Below is a small trained network, with its code and all its weights. Each question gives an input and a class and asks what happens when units are switched off, that is, made to give their printed mean instead of their output.

import numpy as np


def w(rows, s, z=0):
    codes = np.array(rows[::2]) - 128.0
    scale = np.full(codes.shape[1], s)
    scale[-1] = z or s
    return codes * scale


def norm(h):
    return h / np.sqrt((h * h).mean(-1, keepdims=True) + 1e-5)


def f(y):
    return np.maximum(y, 0)


def log_softmax(a):
    a = a - a.max(-1, keepdims=True)
    return a - np.log(np.exp(a).sum(-1, keepdims=True))


def net(x, mask):
    res = np.array(x, float).reshape(1, 2) / 4 @ E
    u = 0
    for l in range(4):
        y = f(norm(res) @ A[l][:, :-1].T + A[l][:, -1])
        res = res + np.where(mask[u : u + 4], y, B[l][:, -1]) @ B[l][:, :-1]
        u += 4
    return log_softmax(norm(res)[-1] @ U[:, :-1].T + U[:, -1])


A, B = {}, {}
E = w([
[77,214,68,246,255,228,111,12],'x0',
[97,67,115,181,171,30,231,62],'x1',
],0.009)
A[0] = w([
[234,89,185,109,136,139,165,132,18],'L0N0',
[75,255,47,206,233,177,146,42,3],'L0N1',
[192,198,94,165,121,247,128,64,56],'L0N2',
[185,220,171,150,121,183,30,166,91],'L0N3',
],0.0075,0.0035)
B[0] = w([
[59,138,83,83,18,143,190,151,148],'L0N0',
[143,212,80,197,110,141,228,158,252],'L0N1',
[132,171,75,8,80,241,255,27,198],'L0N2',
[104,64,129,169,165,40,9,169,204],'L0N3',
],0.0076,0.011)
A[1] = w([
[111,87,186,140,20,37,95,96,199],'L1N0',
[152,50,176,95,198,125,100,42,139],'L1N1',
[132,145,164,200,129,88,103,71,170],'L1N2',
[178,158,54,94,2,147,68,57,250],'L1N3',
],0.0075,0.0026)
B[1] = w([
[153,196,136,142,123,162,198,183,253],'L1N0',
[117,147,174,15,161,218,62,57,137],'L1N1',
[122,43,159,34,99,68,44,10,151],'L1N2',
[83,109,132,100,186,69,106,48,235],'L1N3',
],0.011,0.0072)
A[2] = w([
[188,90,37,93,18,132,255,179,4],'L2N0',
[170,42,200,120,126,169,131,52,7],'L2N1',
[126,63,107,127,186,97,217,165,112],'L2N2',
[125,121,173,190,196,201,136,157,66],'L2N3',
],0.0064,0.0021)
B[2] = w([
[117,32,147,105,132,163,214,148,254],'L2N0',
[185,184,255,170,151,62,101,2,138],'L2N1',
[82,144,187,193,119,132,73,238,192],'L2N2',
[113,197,95,51,239,200,76,116,137],'L2N3',
],0.0088,0.0063)
A[3] = w([
[156,78,71,254,145,62,122,136,7],'L3N0',
[74,124,169,109,157,128,150,100,17],'L3N1',
[183,85,186,68,74,94,136,166,172],'L3N2',
[99,96,108,223,145,105,161,112,76],'L3N3',
],0.0087,0.0019)
B[3] = w([
[31,46,255,95,36,140,103,181,153],'L3N0',
[231,90,77,48,114,38,122,130,148],'L3N1',
[132,152,119,171,131,160,147,95,254],'L3N2',
[130,80,60,153,150,136,12,158,183],'L3N3',
],0.012,0.0077)
U = w([
[186,94,166,112,131,32,152,45,93],'0',
[164,173,145,122,105,122,8,229,85],'1',
[172,110,139,158,109,138,107,112,3],'2',
[153,122,175,97,40,119,249,185,185],'3',
[105,173,34,179,170,158,204,75,212],'4',
[100,141,95,54,161,100,31,67,67],'5',
[67,48,123,193,93,90,71,142,146],'6',
],0.015,0.004)

Each question gives the input, the list of numbers given to net, and the class t.
The units are the neurons (one row each of A and B). Each row of codes is followed by its name. A weight is (code - 128) times the scale printed after its matrix; where a second scale follows, it is the last column's (A, B and U).
mask holds one flag per neuron, layer by layer. A switched-off neuron (its flag False) gives its mean, the last column of its row in B, instead of its output. The means were averaged over made-up inputs and are rounded, as every weight is.
A unit's drop is (log p(t) with every unit on - log p(t) with that unit switched off) / (log p(t) with every unit on - log p(t) with every unit switched off).
The circuit of an input: a set's keep is (log p(t) with only the set's units on - log p(t) with every unit switched off) / (log p(t) with every unit on - log p(t) with every unit switched off). Starting from the 12 units with the biggest drops (on a tie, the unit counted first), units are removed one at a time, each time the one whose removal leaves the highest keep (on an exact tie, the one counted first), for as long as the keep stays at least 0.8.
units of the circuit, in order: the units of the circuit, biggest drop first
unit that matters most: the unit with the biggest drop
k most important neurons: the k neurons with the biggest drops, biggest first
top k neurons in layer l: the k neurons of layer l with the biggest drops, biggest first
drop of u: that unit's drop, to one decimal
input [-3,-6], class 1: unit that matters most -> L0N2
input [2,-4], class 5: units of the circuit, in order -> L0N3, L1N3, L0N2
input [5,8], class 6: units of the circuit, in order -> L3N0, L0N2
input [-1,-3], class 1: 2 most important neurons -> L0N2, L0N1
input [-1,-4], class 1: top 2 neurons in layer 0 -> L0N3, L0N2
input [0,7], class 0: top 2 neurons in layer 1 -> L1N2, L1N1
input [-6,-8], class 1: 4 most important neurons -> L0N1, L0N2, L2N0, L0N3
input [3,6], class 6: 2 most important neurons -> L0N2, L3N0
input [0,2], class 0: 3 most important neurons -> L1N2, L0N1, L0N0
input [3,-7], class 5: 2 most important neurons -> L0N3, L1N3
input [-1,7], class 0: 2 most important neurons -> L0N1, L1N1
input [-5,-7], class 1: 3 most important neurons -> L0N1, L0N2, L2N0
input [-4,-5], class 1: 4 most important neurons -> L0N1, L0N2, L2N0, L0N3
input [0,-6], class 5: units of the circuit, in order -> L1N3
input [-1,-2], class 1: 2 most important neurons -> L0N2, L0N1
input [1,-3], class 5: 2 most important neurons -> L0N2, L0N3
input [2,-5], class 5: drop of L0N3 -> 0.2
input [1,-2], class 5: drop of L0N2 -> 0.4
